Below are the code and all the weights of a small trained network. Each question names an input and a class and asks about switching units off, where a switched-off unit gives its printed mean instead of its output.

import numpy as np


def w(rows, s, z=0):
    codes = np.array(rows[::2]) - 128.0
    scale = np.full(codes.shape[1], s)
    scale[-1] = z or s
    return codes * scale


def f(y):
    return np.maximum(y, 0)


def log_softmax(a):
    a = a - a.max(-1, keepdims=True)
    return a - np.log(np.exp(a).sum(-1, keepdims=True))


def net(x, mask):
    res = np.array(x, float).reshape(1, 5) / 4 @ E
    y = f(res @ A[0][:, :-1].T + A[0][:, -1])
    res = res + np.where(mask, y, B[0][:, -1]) @ B[0][:, :-1]
    return log_softmax(res[-1] @ U[:, :-1].T + U[:, -1])


A, B = {}, {}
E = w([
[118,69,124,162,1],'x0',
[174,215,231,99,79],'x1',
[153,66,183,2,143],'x2',
[37,170,71,93,87],'x3',
[129,130,127,131,129],'x4',
],0.0099)
A[0] = w([
[98,175,124,179,136,66],'N1',
[130,185,119,142,173,115],'N2',
[84,85,94,154,168,65],'N3',
[72,131,121,49,120,197],'N4',
[113,162,82,99,176,66],'N5',
[163,226,197,127,49,79],'N6',
[127,169,129,139,227,34],'N7',
[148,222,75,239,115,14],'N8',
[163,91,165,168,138,253],'N9',
[125,88,135,148,8,134],'N10',
[174,99,106,171,45,98],'N11',
[142,222,165,115,134,71],'N12',
[165,177,139,105,86,44],'N13',
[90,165,103,201,137,105],'N14',
[203,110,109,158,171,198],'N15',
[89,185,64,104,90,188],'N16',
],0.013,0.0037)
B[0] = w([
[188,146,115,58,172,172],'N1',
[47,195,130,130,188,181],'N2',
[114,22,114,248,98,189],'N3',
[215,185,101,81,67,201],'N4',
[67,122,182,157,107,176],'N5',
[132,38,38,196,103,250],'N6',
[38,130,204,146,187,205],'N7',
[200,74,145,36,186,224],'N8',
[190,230,127,107,2,202],'N9',
[44,170,191,70,225,228],'N10',
[28,188,169,158,211,198],'N11',
[39,70,76,170,133,207],'N12',
[118,55,138,168,153,176],'N13',
[215,127,78,45,182,196],'N14',
[138,205,60,161,48,208],'N15',
[188,206,145,234,29,206],'N16',
],0.0068,0.012)
U = w([
[4,179,170,125,201,85],'0',
[78,13,54,200,140,76],'1',
[186,113,107,14,180,142],'2',
[103,180,100,139,137,254],'3',
[147,250,99,172,99,66],'4',
],0.011,0.007)

Each question gives the input, the list of numbers given to net, and the class t.
The units are the neurons (one row each of A and B). Each row of codes is followed by its name. A weight is (code - 128) times the scale printed after its matrix; where a second scale follows, it is the last column's (A, B and U).
mask holds one flag per neuron, in row order. A switched-off neuron (its flag False) gives its mean, the last column of its row in B, instead of its output. The means were averaged over made-up inputs and are rounded, as every weight is.
A unit's drop is (log p(t) with every unit on - log p(t) with that unit switched off) / (log p(t) with every unit on - log p(t) with every unit switched off).
The circuit of an input: a set's keep is (log p(t) with only the set's units on - log p(t) with every unit switched off) / (log p(t) with every unit on - log p(t) with every unit switched off). Starting from the 12 units with the biggest drops (on a tie, the unit counted first), units are removed one at a time, each time the one whose removal leaves the highest keep (on an exact tie, the one counted first), for as long as the keep stays at least 0.8.
units of the circuit, in order: the units of the circuit, biggest drop first
most important unit: the unit with the biggest drop
top k neurons: the k neurons with the biggest drops, biggest first
drop of u: that unit's drop, to one decimal
input [7,-4,-4,-7,-8], class 3: top 3 neurons => N9; N7; N15
input [-2,8,0,4,3], class 1: top neuron => N6
input [-4,-1,1,-8,-2], class 4: units of the circuit, in order => N15; N9
input [-2,8,8,-4,5], class 1: top 2 neurons => N6; N12
input [-7,1,-6,-7,-7], class 0: top 4 neurons => N7; N2; N16; N4
input [7,7,7,-1,-6], class 0: top 2 neurons => N10; N11
input [1,-4,-7,-6,6], class 2: top 3 neurons => N8; N14; N16
input [6,-5,4,3,3], class 0: top 2 neurons => N10; N6
input [1,1,4,6,2], class 4: units of the circuit, in order => N16; N4
input [-7,-2,5,8,0], class 4: units of the circuit, in order => N4; N16
input [1,5,7,-8,4], class 4: units of the circuit, in order => N9; N8
input [2,-3,-7,7,7], class 2: units of the circuit, in order => N8; N14
input [6,-6,5,4,-8], class 3: top 3 neurons => N4; N6; N7
input [-7,-3,-6,0,0], class 0: units of the circuit, in order => N7
input [-5,1,3,-7,0], class 4: top 3 neurons => N15; N9; N10
input [3,-3,5,-2,1], class 2: top 4 neurons => N16; N6; N12; N7
input [-5,6,-4,-1,1], class 1: top 3 neurons => N6; N12; N10
input [7,-6,2,1,0], class 0: top 3 neurons => N10; N6; N11
input [3,-6,-8,-4,5], class 2: top 2 neurons => N8; N14
input [-2,3,5,7,-2], class 4: units of the circuit, in order => N4; N16
input [-3,5,-6,2,0], class 2: units of the circuit, in order => N8
input [-4,8,7,2,0], class 1: units of the circuit, in order => N6; N12
input [6,-4,0,-8,7], class 4: top 2 neurons => N9; N15
input [3,-1,3,-5,-4], class 4: drop of N16 => -0.2
input [-1,8,-5,3,4], class 1: drop of N6 => 0.3
input [2,7,-6,3,-5], class 1: drop of N6 => 0.7
input [6,8,-7,4,-2], class 1: drop of N2 => 0.0
input [-3,-1,-3,-7,-6], class 4: most important unit => N15
